Below is a small trained network, with its code and all its weights. Each question gives an input and a class and asks what happens when units are switched off, that is, made to give their printed mean instead of their output.

import numpy as np


def w(rows, s, z=0):
    codes = np.array(rows[::2]) - 128.0
    scale = np.full(codes.shape[1], s)
    scale[-1] = z or s
    return codes * scale


def norm(h):
    return h / np.sqrt((h * h).mean(-1, keepdims=True) + 1e-5)


def f(y):
    return np.maximum(y, 0)


def log_softmax(a):
    a = a - a.max(-1, keepdims=True)
    return a - np.log(np.exp(a).sum(-1, keepdims=True))


def net(x, mask):
    res = np.array(x, float).reshape(1, 2) / 4 @ E
    u = 0
    for l in range(2):
        y = f(norm(res) @ A[l][:, :-1].T + A[l][:, -1])
        res = res + np.where(mask[u : u + 6], y, B[l][:, -1]) @ B[l][:, :-1]
        u += 6
    return log_softmax(norm(res)[-1] @ U[:, :-1].T + U[:, -1])


A, B = {}, {}
E = w([
[112,59,255,186],'x0',
[77,190,54,228],'x1',
],0.0071)
A[0] = w([
[107,151,150,131,101],'L0N1',
[133,73,152,180,131],'L0N2',
[147,92,117,97,166],'L0N3',
[61,94,154,197,21],'L0N4',
[135,68,191,98,121],'L0N5',
[120,158,150,250,5],'L0N6',
],0.011,0.0024)
B[0] = w([
[142,99,133,47,143],'L0N1',
[48,19,89,67,218],'L0N2',
[142,145,139,202,186],'L0N3',
[148,103,42,8,226],'L0N4',
[185,255,36,118,253],'L0N5',
[246,186,238,82,250],'L0N6',
],0.0068,0.0054)
A[1] = w([
[143,41,207,42,82],'L1N1',
[220,189,171,79,204],'L1N2',
[181,163,89,96,229],'L1N3',
[123,102,33,69,242],'L1N4',
[181,254,205,175,254],'L1N5',
[199,82,159,97,156],'L1N6',
],0.0087,0.0024)
B[1] = w([
[89,136,154,139,195],'L1N1',
[81,155,105,142,252],'L1N2',
[128,39,134,136,228],'L1N3',
[102,159,223,170,204],'L1N4',
[148,67,101,5,198],'L1N5',
[167,167,38,191,194],'L1N6',
],0.011)
U = w([
[29,213,134,224,197],'0',
[156,126,11,90,187],'1',
[102,62,192,68,253],'2',
[248,118,184,157,22],'3',
[198,111,174,145,2],'4',
[217,127,135,206,4],'5',
[236,141,131,205,31],'6',
],0.016,0.0074)

Each question gives the input, the list of numbers given to net, and the class t.
The units are the neurons (one row each of A and B). Each row of codes is followed by its name. A weight is (code - 128) times the scale printed after its matrix; where a second scale follows, it is the last column's (A, B and U).
mask holds one flag per neuron, layer by layer. A switched-off neuron (its flag False) gives its mean, the last column of its row in B, instead of its output. The means were averaged over made-up inputs and are rounded, as every weight is.
A unit's drop is (log p(t) with every unit on - log p(t) with that unit switched off) / (log p(t) with every unit on - log p(t) with every unit switched off).
The circuit of an input: a set's keep is (log p(t) with only the set's units on - log p(t) with every unit switched off) / (log p(t) with every unit on - log p(t) with every unit switched off). Starting from all 12 units, units are removed one at a time, each time the one whose removal leaves the highest keep (on an exact tie, the one counted first), for as long as the keep stays at least 0.8.
units of the circuit, in order: the units of the circuit, biggest drop first
unit that matters most: the unit with the biggest drop
top k neurons: the k neurons with the biggest drops, biggest first
drop when u is switched off: that unit's drop, to one decimal
input [-6,0], class 0: units of the circuit, in order => [L1N5 L1N4]
input [1,4], class 1: unit that matters most => L0N6
input [-2,-1], class 2: top 4 neurons => [L0N6 L0N4 L0N2 L0N3]
input [-7,-5], class 0: units of the circuit, in order => [L1N5 L0N6 L1N4]
input [7,-8], class 1: units of the circuit, in order => [L1N4 L0N5 L1N6]
input [-7,0], class 0: units of the circuit, in order => [L1N5 L1N4]
input [-3,3], class 2: units of the circuit, in order => [L1N6 L0N5]
input [5,6], class 1: units of the circuit, in order => [L0N6 L1N4 L0N4]
input [2,-4], class 1: top 2 neurons => [L0N5 L1N1]
input [5,1], class 0: top 4 neurons => [L0N2 L1N5 L1N6 L0N6]
input [-3,-1], class 2: top 2 neurons => [L1N6 L0N6]
input [-7,6], class 0: top 4 neurons => [L0N6 L1N5 L0N5 L1N4]
input [8,-2], class 0: top 3 neurons => [L0N2 L1N5 L0N5]
input [-3,1], class 2: units of the circuit, in order => [L1N6]
input [-8,8], class 0: top 2 neurons => [L0N6 L0N5]
input [-2,0], class 2: top 2 neurons => [L1N6 L0N6]
input [0,1], class 2: top 2 neurons => [L1N5 L0N2]
input [-2,-2], class 2: top 2 neurons => [L0N4 L0N6]
input [5,-5], class 0: top 2 neurons => [L0N6 L0N2]
input [0,2], class 2: top 2 neurons => [L1N5 L0N2]
input [1,2], class 2: unit that matters most => L1N1
input [-2,-6], class 1: top 2 neurons => [L1N2 L1N1]
input [6,7], class 1: drop when L1N6 is switched off => 0.5
input [-5,-4], class 0: drop when L0N6 is switched off => 1.1
input [1,3], class 2: drop when L0N6 is switched off => -0.2
